Below are the code and all the weights of a small trained network. Each question names an input and a class and asks about switching units off, where a switched-off unit gives its printed mean instead of its output.

import numpy as np


def w(rows, s, z=0):
    codes = np.array(rows[::2]) - 128.0
    scale = np.full(codes.shape[1], s)
    scale[-1] = z or s
    return codes * scale


def norm(h):
    return h / np.sqrt((h * h).mean(-1, keepdims=True) + 1e-5)


def f(y):
    return np.maximum(y, 0)


def log_softmax(a):
    a = a - a.max(-1, keepdims=True)
    return a - np.log(np.exp(a).sum(-1, keepdims=True))


def net(x, mask):
    res = np.array(x, float).reshape(1, 3) / 4 @ E
    u = 0
    for l in range(2):
        y = f(norm(res) @ A[l][:, :-1].T + A[l][:, -1])
        res = res + np.where(mask[u : u + 4], y, B[l][:, -1]) @ B[l][:, :-1]
        u += 4
    return log_softmax(norm(res)[-1] @ U[:, :-1].T + U[:, -1])


A, B = {}, {}
E = w([
[157,148,214,158,95,40,153,228,171],'x0',
[124,185,71,129,223,179,181,143,149],'x1',
[170,120,60,94,90,121,101,2,148],'x2',
],0.0067)
A[0] = w([
[95,118,98,114,74,173,74,107,152,7],'0.n1',
[156,168,16,111,197,187,169,51,137,83],'0.n2',
[96,107,83,152,148,81,138,206,157,135],'0.n3',
[211,167,149,52,127,75,106,102,254,1],'0.n4',
],0.0056,0.003)
B[0] = w([
[49,175,46,121,36,152,181,77,57,145],'0.n1',
[122,57,107,37,235,131,36,136,127,254],'0.n2',
[203,101,129,81,80,101,246,101,52,183],'0.n3',
[33,162,116,213,59,1,87,190,162,172],'0.n4',
],0.0067)
A[1] = w([
[100,141,97,120,200,193,189,165,120,5],'1.n1',
[93,152,98,156,84,136,131,66,109,52],'1.n2',
[163,197,117,193,104,73,124,114,254,76],'1.n3',
[142,168,161,194,151,119,181,131,173,72],'1.n4',
],0.0087,0.0025)
B[1] = w([
[163,248,135,59,69,141,122,132,143,254],'1.n1',
[120,118,140,200,84,216,221,127,111,166],'1.n2',
[114,172,83,187,127,127,79,146,203,224],'1.n3',
[136,81,70,137,187,204,118,1,122,200],'1.n4',
],0.0092,0.0047)
U = w([
[170,247,149,67,140,172,177,182,109,106],'0',
[168,136,106,193,188,114,179,122,163,68],'1',
[69,56,189,120,106,121,34,146,84,70],'2',
[73,166,86,197,78,49,42,154,210,186],'3',
[160,73,224,157,123,64,188,200,96,96],'4',
[76,77,104,166,45,192,143,57,77,57],'5',
[91,102,60,63,232,164,42,74,116,252],'6',
],0.015,0.0029)

Each question gives the input, the list of numbers given to net, and the class t.
The units are the neurons (one row each of A and B). Each row of codes is followed by its name. A weight is (code - 128) times the scale printed after its matrix; where a second scale follows, it is the last column's (A, B and U).
mask holds one flag per neuron, layer by layer. A switched-off neuron (its flag False) gives its mean, the last column of its row in B, instead of its output. The means were averaged over made-up inputs and are rounded, as every weight is.
A unit's drop is (log p(t) with every unit on - log p(t) with that unit switched off) / (log p(t) with every unit on - log p(t) with every unit switched off).
The circuit of an input: a set's keep is (log p(t) with only the set's units on - log p(t) with every unit switched off) / (log p(t) with every unit on - log p(t) with every unit switched off). Starting from all 8 units, units are removed one at a time, each time the one whose removal leaves the highest keep (on an exact tie, the one counted first), for as long as the keep stays at least 0.8.
circuit, biggest first: the units of the circuit, biggest drop first
top k neurons: the k neurons with the biggest drops, biggest first
k most important neurons of layer l: the k neurons of layer l with the biggest drops, biggest first
drop when u is switched off: that unit's drop, to one decimal
input [-6,-2,-5], class 0: circuit, biggest first -> (1.n1, 0.n2)
input [-6,-5,3], class 5: circuit, biggest first -> (1.n2)
input [2,3,6], class 3: top 3 neurons -> (0.n4, 1.n4, 0.n3)
input [-3,6,-3], class 0: top 2 neurons -> (1.n1, 1.n4)
input [6,2,-1], class 1: top 4 neurons -> (0.n2, 1.n4, 0.n3, 1.n1)
input [0,-2,-2], class 4: top 2 neurons -> (1.n1, 0.n2)
input [4,-8,-1], class 4: top 3 neurons -> (0.n4, 0.n2, 1.n1)
input [8,6,-1], class 1: circuit, biggest first -> (1.n4, 0.n2)
input [0,-5,-3], class 4: circuit, biggest first -> (0.n2, 1.n3)
input [-5,-4,2], class 5: top 2 neurons -> (1.n2, 0.n1)
input [2,-7,-1], class 4: 3 most important neurons of layer 1 -> (1.n3, 1.n4, 1.n1)
input [-3,-4,-6], class 4: circuit, biggest first -> (0.n2, 1.n4)
input [-6,-4,1], class 5: top 2 neurons -> (0.n1, 1.n2)
input [8,4,0], class 1: circuit, biggest first -> (1.n4)
input [-1,-7,2], class 5: circuit, biggest first -> (0.n2, 1.n2)
input [3,0,-2], class 4: top 2 neurons -> (0.n3, 1.n1)
input [-7,-6,-6], class 5: top 3 neurons -> (0.n2, 1.n2, 0.n1)
input [-4,-5,2], class 5: drop when 0.n2 is switched off -> 0.0
input [-6,-5,6], class 5: drop when 1.n2 is switched off -> 0.8
input [-4,-7,8], class 5: circuit, biggest first -> (1.n2)
input [0,-1,-2], class 4: drop when 1.n1 is switched off -> 0.2
